Below are the code and all the weights of a small trained network. Each question names an input and a class and asks about switching units off, where a switched-off unit gives its printed mean instead of its output.

import numpy as np


def w(rows, s, z=0):
    codes = np.array(rows[::2]) - 128.0
    scale = np.full(codes.shape[1], s)
    scale[-1] = z or s
    return codes * scale


def f(y):
    return y / 2 * (1 + np.tanh(0.7978845608 * (y + 0.044715 * y**3)))


def log_softmax(a):
    a = a - a.max(-1, keepdims=True)
    return a - np.log(np.exp(a).sum(-1, keepdims=True))


def net(x, mask):
    res = np.array(x, float).reshape(1, 6) / 4 @ E
    y = f(res @ A[0][:, :-1].T + A[0][:, -1])
    res = res + np.where(mask, y, B[0][:, -1]) @ B[0][:, :-1]
    return log_softmax(res[-1] @ U[:, :-1].T + U[:, -1])


A, B = {}, {}
E = w([
[105,134,252,113,133,89,141,136],'x0',
[146,69,147,130,149,86,97,99],'x1',
[131,93,140,135,104,151,75,157],'x2',
[89,144,159,83,133,79,109,169],'x3',
[63,140,111,102,155,140,107,158],'x4',
[89,105,104,122,59,99,160,184],'x5',
],0.014)
A[0] = w([
[83,71,119,113,86,76,194,222,146],'neuron 0',
[90,128,157,196,92,43,120,192,62],'neuron 1',
[204,222,199,172,79,254,87,32,140],'neuron 2',
[205,162,244,103,106,205,196,81,170],'neuron 3',
[61,48,75,182,137,92,126,150,251],'neuron 4',
[165,113,192,173,114,81,175,133,132],'neuron 5',
[193,149,175,134,21,190,179,83,200],'neuron 6',
[155,100,171,228,124,142,120,151,176],'neuron 7',
[216,142,68,89,129,176,181,25,176],'neuron 8',
[24,187,122,37,208,108,117,203,166],'neuron 9',
[118,65,60,122,186,254,179,113,226],'neuron 10',
[184,169,154,152,94,164,248,137,93],'neuron 11',
[199,116,192,243,223,151,151,54,243],'neuron 12',
[190,74,143,240,71,180,171,156,204],'neuron 13',
[170,98,156,192,124,106,13,185,182],'neuron 14',
[220,14,214,41,118,170,105,164,240],'neuron 15',
],0.0072,0.0032)
B[0] = w([
[143,59,59,73,51,115,225,145,227],'neuron 0',
[71,53,118,87,82,133,210,57,184],'neuron 1',
[68,55,47,168,182,98,196,251,229],'neuron 2',
[131,138,135,170,241,73,113,199,211],'neuron 3',
[209,2,78,132,62,192,64,53,197],'neuron 4',
[151,90,97,137,176,45,210,184,177],'neuron 5',
[121,54,68,195,198,160,58,238,197],'neuron 6',
[191,98,110,147,168,109,93,162,164],'neuron 7',
[29,179,66,173,193,155,167,68,235],'neuron 8',
[190,204,187,51,45,187,188,75,235],'neuron 9',
[169,186,91,137,162,190,73,152,227],'neuron 10',
[190,154,69,147,251,166,81,121,180],'neuron 11',
[61,102,167,191,217,105,101,112,254],'neuron 12',
[176,120,63,191,113,143,88,254,206],'neuron 13',
[178,27,141,117,135,185,92,111,189],'neuron 14',
[139,4,158,101,146,55,30,134,213],'neuron 15',
],0.0061,0.0093)
U = w([
[121,120,192,123,203,93,122,134,4],'0',
[101,31,101,90,60,28,217,151,60],'1',
[168,59,148,83,135,184,2,108,155],'2',
[113,228,177,132,81,168,164,122,103],'3',
[160,79,63,154,94,157,119,123,128],'4',
[177,60,119,157,151,144,76,175,182],'5',
[124,200,55,190,169,146,138,73,102],'6',
],0.0099,0.0028)

Each question gives the input, the list of numbers given to net, and the class t.
The units are the neurons (one row each of A and B). Each row of codes is followed by its name. A weight is (code - 128) times the scale printed after its matrix; where a second scale follows, it is the last column's (A, B and U).
mask holds one flag per neuron, in row order. A switched-off neuron (its flag False) gives its mean, the last column of its row in B, instead of its output. The means were averaged over made-up inputs and are rounded, as every weight is.
A unit's drop is (log p(t) with every unit on - log p(t) with that unit switched off) / (log p(t) with every unit on - log p(t) with every unit switched off).
The circuit of an input: a set's keep is (log p(t) with only the set's units on - log p(t) with every unit switched off) / (log p(t) with every unit on - log p(t) with every unit switched off). Starting from the 12 units with the biggest drops (on a tie, the unit counted first), units are removed one at a time, each time the one whose removal leaves the highest keep (on an exact tie, the one counted first), for as long as the keep stays at least 0.8.
units of the circuit, in order: the units of the circuit, biggest drop first
top k neurons: the k neurons with the biggest drops, biggest first
drop when u is switched off: that unit's drop, to one decimal
input [-6,-6,2,-8,-2,3], class 6: units of the circuit, in order -> (neuron 8)
input [3,1,0,1,1,1], class 1: units of the circuit, in order -> (neuron 10; neuron 11)
input [0,8,-7,-7,8,5], class 4: units of the circuit, in order -> (neuron 4; neuron 15)
input [8,1,4,-5,7,-3], class 0: units of the circuit, in order -> (neuron 4; neuron 13)
input [0,4,-1,-8,3,-1], class 6: units of the circuit, in order -> (neuron 8; neuron 15)
input [-7,0,7,-8,-8,8], class 5: units of the circuit, in order -> (neuron 6; neuron 13)
input [1,-8,6,-1,6,5], class 3: units of the circuit, in order -> (neuron 9; neuron 15)
input [1,-8,1,-8,-5,2], class 5: top 2 neurons -> (neuron 6; neuron 13)
input [3,1,-2,-1,-2,0], class 0: top 2 neurons -> (neuron 4; neuron 0)
input [1,8,8,-8,2,7], class 2: units of the circuit, in order -> (neuron 4; neuron 2)
input [3,3,0,-6,4,-5], class 0: top 2 neurons -> (neuron 12; neuron 4)
input [3,-1,-4,-2,-2,-8], class 0: top 2 neurons -> (neuron 12; neuron 3)
input [4,3,5,8,-7,0], class 1: top 2 neurons -> (neuron 5; neuron 1)
input [-1,-7,-8,8,7,2], class 3: units of the circuit, in order -> (neuron 9)
input [1,8,6,4,-4,4], class 1: top 2 neurons -> (neuron 1; neuron 0)
input [3,1,0,-1,4,1], class 1: top 2 neurons -> (neuron 10; neuron 11)
input [0,4,8,-3,0,3], class 2: drop when neuron 14 is switched off -> 0.1
input [1,0,2,-8,5,-4], class 6: drop when neuron 2 is switched off -> -0.1
input [-4,-5,-1,0,8,2], class 3: drop when neuron 9 is switched off -> 0.3
input [2,8,-2,3,-7,-8], class 0: units of the circuit, in order -> (neuron 12)
